Below is a small trained network, with its code and all its weights. Each question gives an input and a target symbol and asks what happens when units are switched off, that is, made to give their printed mean instead of their output.

import numpy as np


def w(rows, s, z=0):
    codes = np.array(rows[::2]) - 128.0
    scale = np.full(codes.shape[1], s)
    scale[-1] = z or s
    return codes * scale


def f(y):
    return y / 2 * (1 + np.tanh(0.7978845608 * (y + 0.044715 * y**3)))


def softmax(a):
    e = np.exp(a - a.max(-1, keepdims=True))
    return e / e.sum(-1, keepdims=True)


def log_softmax(a):
    a = a - a.max(-1, keepdims=True)
    return a - np.log(np.exp(a).sum(-1, keepdims=True))


def net(x, mask):
    ids = ['αβγδεζηθλμξστφψω'.index(c) for c in x.split()]
    T = len(ids)
    res = E[ids] + P[:T]
    u = 0
    for l in range(2):
        r = res
        for j in range(3):
            rows = slice(4 * j, 4 * j + 4)
            q, k, v = (r @ M[l][rows].T for M in (Q, K, V))
            z = softmax(np.where(np.tri(T) > 0, q @ k.T / 4**0.5, -1e9)) @ v
            o = O[l][rows]
            res = res + np.where(mask[u + j], z, o[:, -1]) @ o[:, :-1]
        u += 3
        y = f(res @ A[l][:, :-1].T + A[l][:, -1])
        res = res + np.where(mask[u : u + 4], y, B[l][:, -1]) @ B[l][:, :-1]
        u += 4
    return log_softmax(res[-1] @ U[:, :-1].T + U[:, -1])


Q, K, V, O, A, B = {}, {}, {}, {}, {}, {}
E = w([
[126,180,136,157],'α',
[122,45,137,144],'β',
[114,59,129,137],'γ',
[54,91,123,244],'δ',
[177,122,154,73],'ε',
[130,58,216,99],'ζ',
[252,14,56,138],'η',
[112,128,85,161],'θ',
[110,92,133,127],'λ',
[112,83,153,116],'μ',
[218,109,108,78],'ξ',
[71,173,193,230],'σ',
[116,157,15,211],'τ',
[73,102,151,63],'φ',
[70,46,134,75],'ψ',
[131,34,112,165],'ω',
],0.018)
P = w([
[195,188,166,241],'0',
[193,211,137,249],'1',
[187,209,112,194],'2',
[193,217,84,183],'3',
[182,218,102,171],'4',
[177,232,99,144],'5',
],0.002)
Q[0] = w([
[137,172,97,148],'L0H0',
[91,124,154,90],'L0H0',
[130,50,163,208],'L0H0',
[101,68,252,116],'L0H0',
[152,196,194,199],'L0H1',
[171,135,121,171],'L0H1',
[99,142,176,138],'L0H1',
[134,25,121,94],'L0H1',
[154,138,147,131],'L0H2',
[147,123,80,112],'L0H2',
[118,68,84,81],'L0H2',
[148,142,189,115],'L0H2',
],0.016)
K[0] = w([
[193,97,107,70],'L0H0',
[28,91,109,64],'L0H0',
[108,82,141,228],'L0H0',
[19,151,214,205],'L0H0',
[45,143,203,219],'L0H1',
[160,134,137,218],'L0H1',
[130,198,149,163],'L0H1',
[241,101,112,12],'L0H1',
[116,104,111,144],'L0H2',
[166,94,68,92],'L0H2',
[114,64,124,4],'L0H2',
[70,59,136,170],'L0H2',
],0.012)
V[0] = w([
[81,106,162,208],'L0H0',
[144,111,149,164],'L0H0',
[90,104,129,210],'L0H0',
[208,124,65,114],'L0H0',
[254,164,87,66],'L0H1',
[221,89,127,176],'L0H1',
[139,63,80,159],'L0H1',
[80,64,130,68],'L0H1',
[127,167,137,147],'L0H2',
[160,124,84,117],'L0H2',
[97,116,134,143],'L0H2',
[79,169,107,104],'L0H2',
],0.0098)
O[0] = w([
[111,158,68,92,253],'L0H0',
[172,159,108,151,202],'L0H0',
[93,156,66,118,245],'L0H0',
[44,119,174,248,107],'L0H0',
[91,213,174,255,101],'L0H1',
[76,71,142,177,253],'L0H1',
[75,175,152,159,181],'L0H1',
[169,88,143,157,79],'L0H1',
[153,123,100,67,130],'L0H2',
[197,130,162,104,88],'L0H2',
[53,126,118,141,154],'L0H2',
[96,114,134,141,65],'L0H2',
],0.0061,0.0029)
A[0] = w([
[130,106,128,132,3],'L0N0',
[78,84,157,78,77],'L0N1',
[80,8,127,149,104],'L0N2',
[109,116,73,62,132],'L0N3',
],0.011,0.0024)
B[0] = w([
[164,96,110,112,111],'L0N0',
[190,108,212,144,188],'L0N1',
[211,167,88,167,243],'L0N2',
[3,48,126,180,253],'L0N3',
],0.011,0.0051)
Q[1] = w([
[106,91,102,81],'L1H0',
[138,62,143,103],'L1H0',
[119,140,153,254],'L1H0',
[179,164,176,92],'L1H0',
[94,130,32,121],'L1H1',
[69,87,64,23],'L1H1',
[41,179,108,55],'L1H1',
[242,208,73,65],'L1H1',
[111,158,154,179],'L1H2',
[173,138,156,194],'L1H2',
[101,107,146,207],'L1H2',
[177,112,112,152],'L1H2',
],0.013)
K[1] = w([
[64,99,70,54],'L1H0',
[143,143,127,52],'L1H0',
[83,184,254,190],'L1H0',
[197,104,155,122],'L1H0',
[34,231,75,138],'L1H1',
[14,147,24,38],'L1H1',
[81,164,127,27],'L1H1',
[227,203,78,68],'L1H1',
[94,201,143,125],'L1H2',
[102,155,221,165],'L1H2',
[113,192,188,130],'L1H2',
[177,164,118,237],'L1H2',
],0.0099)
V[1] = w([
[188,101,180,232],'L1H0',
[71,183,94,85],'L1H0',
[76,168,177,113],'L1H0',
[158,154,97,142],'L1H0',
[171,156,103,88],'L1H1',
[33,185,113,171],'L1H1',
[58,116,243,80],'L1H1',
[171,1,53,161],'L1H1',
[183,136,76,107],'L1H2',
[134,226,107,66],'L1H2',
[251,143,183,233],'L1H2',
[211,112,50,105],'L1H2',
],0.0084)
O[1] = w([
[160,60,177,176,254],'L1H0',
[132,61,88,137,64],'L1H0',
[71,140,124,104,99],'L1H0',
[191,114,171,171,128],'L1H0',
[212,150,115,81,53],'L1H1',
[78,168,85,158,184],'L1H1',
[75,121,156,1,75],'L1H1',
[139,63,148,174,240],'L1H1',
[162,133,142,78,88],'L1H2',
[209,115,184,130,26],'L1H2',
[79,149,133,95,173],'L1H2',
[161,95,102,147,89],'L1H2',
],0.0073,0.0085)
A[1] = w([
[184,135,255,103,96],'L1N0',
[132,247,157,109,145],'L1N1',
[160,161,139,190,255],'L1N2',
[95,180,75,170,125],'L1N3',
],0.01,0.0053)
B[1] = w([
[180,191,99,156,198],'L1N0',
[164,73,125,88,168],'L1N1',
[140,156,58,1,247],'L1N2',
[194,173,231,108,234],'L1N3',
],0.0083,0.014)
U = w([
[149,170,128,1,201],'α',
[154,113,119,102,132],'β',
[147,111,122,105,167],'γ',
[115,121,130,177,99],'δ',
[135,140,167,102,165],'ε',
[195,121,217,94,57],'ζ',
[157,158,152,201,2],'η',
[132,150,125,117,138],'θ',
[138,126,138,107,145],'λ',
[144,113,155,103,173],'μ',
[104,170,237,133,163],'ξ',
[85,147,93,89,192],'σ',
[130,201,97,129,43],'τ',
[130,88,192,35,103],'φ',
[151,65,197,128,111],'ψ',
[155,128,91,123,86],'ω',
],0.0089,0.004)

Each question gives the input, a string of symbols that net reads in full, and the target symbol t.
The units are the heads (4 rows each of Q, K, V and O) and the neurons (one row each of A and B). Each row of codes is followed by its name. A weight is (code - 128) times the scale printed after its matrix; where a second scale follows, it is the last column's (O, A, B and U).
mask holds one flag per unit, layer by layer, with each layer's heads first. A switched-off unit (its flag False) gives its mean, the last column of its rows in O or B, instead of its output. The means were averaged over made-up inputs and are rounded, as every weight is.
A unit's drop is (log p(t) with every unit on - log p(t) with that unit switched off) / (log p(t) with every unit on - log p(t) with every unit switched off).
The circuit of an input: a set's keep is (log p(t) with only the set's units on - log p(t) with every unit switched off) / (log p(t) with every unit on - log p(t) with every unit switched off). Starting from the 12 units with the biggest drops (on a tie, the unit counted first), units are removed one at a time, each time the one whose removal leaves the highest keep (on an exact tie, the one counted first), for as long as the keep stays at least 0.8.
units of the circuit, in order: the units of the circuit, biggest drop first
most important unit: the unit with the biggest drop
top k neurons: the k neurons with the biggest drops, biggest first
which heads matter: for each layer, one digit per head in row order, 1 if its drop is at least 0.15 and else 0, layers parted by /
input ξ μ ω, target ξ: which heads matter -> 110 / 001
input α β ξ α α, target ξ: most important unit -> L0H0
input σ σ ω ε ψ γ, target σ: units of the circuit, in order -> (L0H0; L0N3)
input δ γ ξ γ, target ξ: top 2 neurons -> (L1N3; L0N2)
input α α ζ ζ ζ, target ζ: which heads matter -> 010 / 010
input β φ ω ψ, target ψ: units of the circuit, in order -> (L0N1; L1H1; L1N2)
input λ α η ξ α, target ξ: which heads matter -> 111 / 001
input α θ δ ω, target δ: units of the circuit, in order -> (L0H0; L0N3; L1H1; L1N2)
input α η α λ ζ, target η: units of the circuit, in order -> (L0H1; L0N2; L1H1)
input ξ φ ζ, target ξ: which heads matter -> 010 / 011
input σ ζ φ γ, target σ: units of the circuit, in order -> (L0H0; L0N3; L1H0)
input α ξ ω, target ξ: units of the circuit, in order -> (L0H1; L0H0; L1H2; L1N3)
input ζ γ δ α, target δ: top 3 neurons -> (L0N3; L1N2; L0N2)
input α μ ξ ψ λ, target ξ: top 2 neurons -> (L0N2; L1N2)
input ω ψ ψ, target ψ: top neuron -> (L0N3)
input α θ σ β ζ φ, target σ: units of the circuit, in order -> (L0N3; L0H0; L1H0)
input φ ω γ ξ ξ ζ, target ξ: units of the circuit, in order -> (L0H1; L1H1)
input ω λ η λ φ φ, target η: units of the circuit, in order -> (L0H1; L0H0; L0N2; L1H1)
input α ζ ξ, target ξ: units of the circuit, in order -> (L0H0; L0H1; L1H2)
input μ α σ, target σ: units of the circuit, in order -> (L0H1; L0N3; L1H0; L0H0)
input α ω ψ α α α, target α: most important unit -> L1H1
input α τ λ α λ ω, target ω: which heads matter -> 000 / 010
input ψ ω σ α α τ, target σ: units of the circuit, in order -> (L0H1; L0N3; L1H0)
input δ θ φ α ψ ζ, target δ: top 3 neurons -> (L0N3; L1N2; L0N1)
input ξ τ τ α α μ, target ξ: units of the circuit, in order -> (L0H1; L0H0; L1H2)
input ψ σ τ, target σ: top 2 neurons -> (L0N3; L0N2)
input α α φ ζ ω, target ω: most important unit -> L0N2
input ω ψ μ ζ ζ α, target α: top 3 neurons -> (L0N3; L0N1; L1N1)
